Below are the code and all the weights of a small trained network. Each question names an input and a class and asks about switching units off, where a switched-off unit gives its printed mean instead of its output.

import numpy as np


def w(rows, s, z=0):
    codes = np.array(rows[::2]) - 128.0
    scale = np.full(codes.shape[1], s)
    scale[-1] = z or s
    return codes * scale


def norm(h):
    return h / np.sqrt((h * h).mean(-1, keepdims=True) + 1e-5)


def f(y):
    return np.maximum(y, 0)


def log_softmax(a):
    a = a - a.max(-1, keepdims=True)
    return a - np.log(np.exp(a).sum(-1, keepdims=True))


def net(x, mask):
    res = np.array(x, float).reshape(1, 3) / 4 @ E
    u = 0
    for l in range(4):
        y = f(norm(res) @ A[l][:, :-1].T + A[l][:, -1])
        res = res + np.where(mask[u : u + 7], y, B[l][:, -1]) @ B[l][:, :-1]
        u += 7
    return log_softmax(norm(res)[-1] @ U[:, :-1].T + U[:, -1])


A, B = {}, {}
E = w([
[117,138,136,254,201,220,102,229,131],'x0',
[30,147,65,62,87,173,82,180,224],'x1',
[111,70,98,156,76,148,48,135,55],'x2',
],0.0073)
A[0] = w([
[133,64,24,172,75,92,42,125,82,6],'L0N1',
[99,123,156,143,107,131,131,118,132,87],'L0N2',
[129,118,77,69,45,97,129,57,51,58],'L0N3',
[160,121,84,111,127,16,129,105,132,55],'L0N4',
[171,24,75,130,47,60,63,166,84,46],'L0N5',
[249,25,144,155,108,98,146,99,2,2],'L0N6',
[87,47,114,171,104,188,63,82,14,28],'L0N7',
],0.0066,0.0057)
B[0] = w([
[139,190,159,40,99,62,11,233,177,177],'L0N1',
[77,109,123,139,154,141,129,123,123,128],'L0N2',
[98,44,190,186,43,196,143,104,180,218],'L0N3',
[134,75,176,169,107,176,163,145,144,174],'L0N4',
[76,215,172,95,73,30,138,211,155,190],'L0N5',
[200,138,3,125,208,138,133,66,48,253],'L0N6',
[53,225,239,88,149,52,44,240,72,209],'L0N7',
],0.0064,0.0048)
A[1] = w([
[182,195,171,94,213,81,254,145,193,67],'L1N1',
[139,210,140,139,141,77,189,135,178,2],'L1N2',
[180,133,128,120,112,133,177,83,187,87],'L1N3',
[137,161,161,228,193,154,77,201,92,92],'L1N4',
[66,164,178,95,114,151,139,195,132,107],'L1N5',
[116,135,144,32,125,72,95,55,81,89],'L1N6',
[181,82,137,132,42,81,156,77,130,96],'L1N7',
],0.0078,0.0064)
B[1] = w([
[94,199,201,96,155,96,29,231,29,220],'L1N1',
[59,176,158,111,183,70,14,181,132,149],'L1N2',
[50,134,139,121,121,68,108,190,182,164],'L1N3',
[141,64,221,96,1,162,224,45,231,255],'L1N4',
[178,127,98,116,185,76,193,109,100,201],'L1N5',
[138,102,170,186,112,133,194,159,167,170],'L1N6',
[78,95,155,190,116,178,159,179,207,178],'L1N7',
],0.0067,0.008)
A[2] = w([
[143,138,2,97,128,149,122,107,188,86],'L2N1',
[164,82,125,127,80,125,10,116,56,55],'L2N2',
[106,132,110,100,135,126,105,142,143,99],'L2N3',
[121,138,79,115,119,117,128,117,93,14],'L2N4',
[123,120,149,171,140,216,112,115,124,3],'L2N5',
[79,129,39,87,102,136,109,165,179,134],'L2N6',
[205,159,148,170,191,108,186,69,87,75],'L2N7',
],0.009,0.003)
B[2] = w([
[170,145,118,130,135,136,85,61,72,170],'L2N1',
[32,197,148,121,169,105,76,164,177,170],'L2N2',
[207,113,140,178,149,107,134,129,106,174],'L2N3',
[181,132,105,112,117,129,84,155,156,130],'L2N4',
[68,37,115,39,127,84,162,131,158,166],'L2N5',
[199,131,90,157,173,143,124,59,31,253],'L2N6',
[141,102,2,134,189,197,96,84,118,250],'L2N7',
],0.0081,0.0048)
A[3] = w([
[129,134,105,142,118,147,127,132,174,90],'L3N1',
[112,160,170,124,147,155,97,188,115,103],'L3N2',
[136,70,147,151,95,150,171,150,209,92],'L3N3',
[152,154,4,91,115,139,116,101,116,108],'L3N4',
[95,159,99,168,121,124,139,142,124,2],'L3N5',
[123,152,65,127,138,149,120,82,113,81],'L3N6',
[146,110,173,123,97,98,182,95,173,56],'L3N7',
],0.012,0.005)
B[3] = w([
[141,33,104,168,91,117,112,99,109,146],'L3N1',
[87,148,119,128,93,47,117,128,171,214],'L3N2',
[107,76,74,50,2,193,164,46,173,254],'L3N3',
[148,99,111,180,203,153,150,146,78,204],'L3N4',
[136,133,104,127,138,150,150,157,141,128],'L3N5',
[200,152,103,167,196,148,121,128,159,180],'L3N6',
[86,64,99,69,71,218,164,98,167,208],'L3N7',
],0.009,0.0085)
U = w([
[103,71,126,72,17,198,197,41,204,109],'0',
[89,232,172,84,119,26,66,255,132,249],'1',
[212,108,40,158,221,167,123,65,39,43],'2',
],0.011,0.0017)

Each question gives the input, the list of numbers given to net, and the class t.
The units are the neurons (one row each of A and B). Each row of codes is followed by its name. A weight is (code - 128) times the scale printed after its matrix; where a second scale follows, it is the last column's (A, B and U).
mask holds one flag per neuron, layer by layer. A switched-off neuron (its flag False) gives its mean, the last column of its row in B, instead of its output. The means were averaged over made-up inputs and are rounded, as every weight is.
A unit's drop is (log p(t) with every unit on - log p(t) with that unit switched off) / (log p(t) with every unit on - log p(t) with every unit switched off).
The circuit of an input: a set's keep is (log p(t) with only the set's units on - log p(t) with every unit switched off) / (log p(t) with every unit on - log p(t) with every unit switched off). Starting from the 12 units with the biggest drops (on a tie, the unit counted first), units are removed one at a time, each time the one whose removal leaves the highest keep (on an exact tie, the one counted first), for as long as the keep stays at least 0.8.
circuit, biggest first: the units of the circuit, biggest drop first
top k neurons: the k neurons with the biggest drops, biggest first
k most important neurons of layer l: the k neurons of layer l with the biggest drops, biggest first
drop of u: that unit's drop, to one decimal
input [-4,-4,-8], class 1: circuit, biggest first	[L1N1]
input [8,-8,7], class 0: 3 most important neurons of layer 2	[L2N6 L2N5 L2N1]
input [-5,-8,-3], class 2: top 3 neurons	[L0N6 L2N7 L1N4]
input [4,2,5], class 1: top 2 neurons	[L0N7 L0N1]
input [7,8,6], class 2: 2 most important neurons of layer 2	[L2N6 L2N1]
input [5,-5,5], class 0: top 3 neurons	[L1N4 L1N1 L1N5]
input [-6,7,0], class 2: top 3 neurons	[L1N4 L2N6 L2N1]
input [7,-7,-7], class 0: 3 most important neurons of layer 0	[L0N6 L0N5 L0N7]
input [2,-7,-6], class 2: top 2 neurons	[L2N7 L0N5]
input [-5,7,-5], class 2: top 2 neurons	[L1N4 L2N6]
input [8,-4,7], class 0: top 2 neurons	[L1N4 L1N1]
input [1,-4,4], class 1: 3 most important neurons of layer 0	[L0N7 L0N1 L0N5]
input [-2,-7,5], class 2: top 2 neurons	[L0N6 L2N7]
input [8,-6,0], class 0: circuit, biggest first	[L1N4]
input [-2,-7,-7], class 1: 2 most important neurons of layer 1	[L1N1 L1N3]
input [-7,-8,-6], class 2: 2 most important neurons of layer 3	[L3N3 L3N2]
input [6,2,-8], class 1: drop of L1N1	1.4
input [1,-4,1], class 2: drop of L0N6	2.1
input [6,8,0], class 2: drop of L2N6	0.6
input [-2,-5,2], class 2: top neuron	[L0N6]
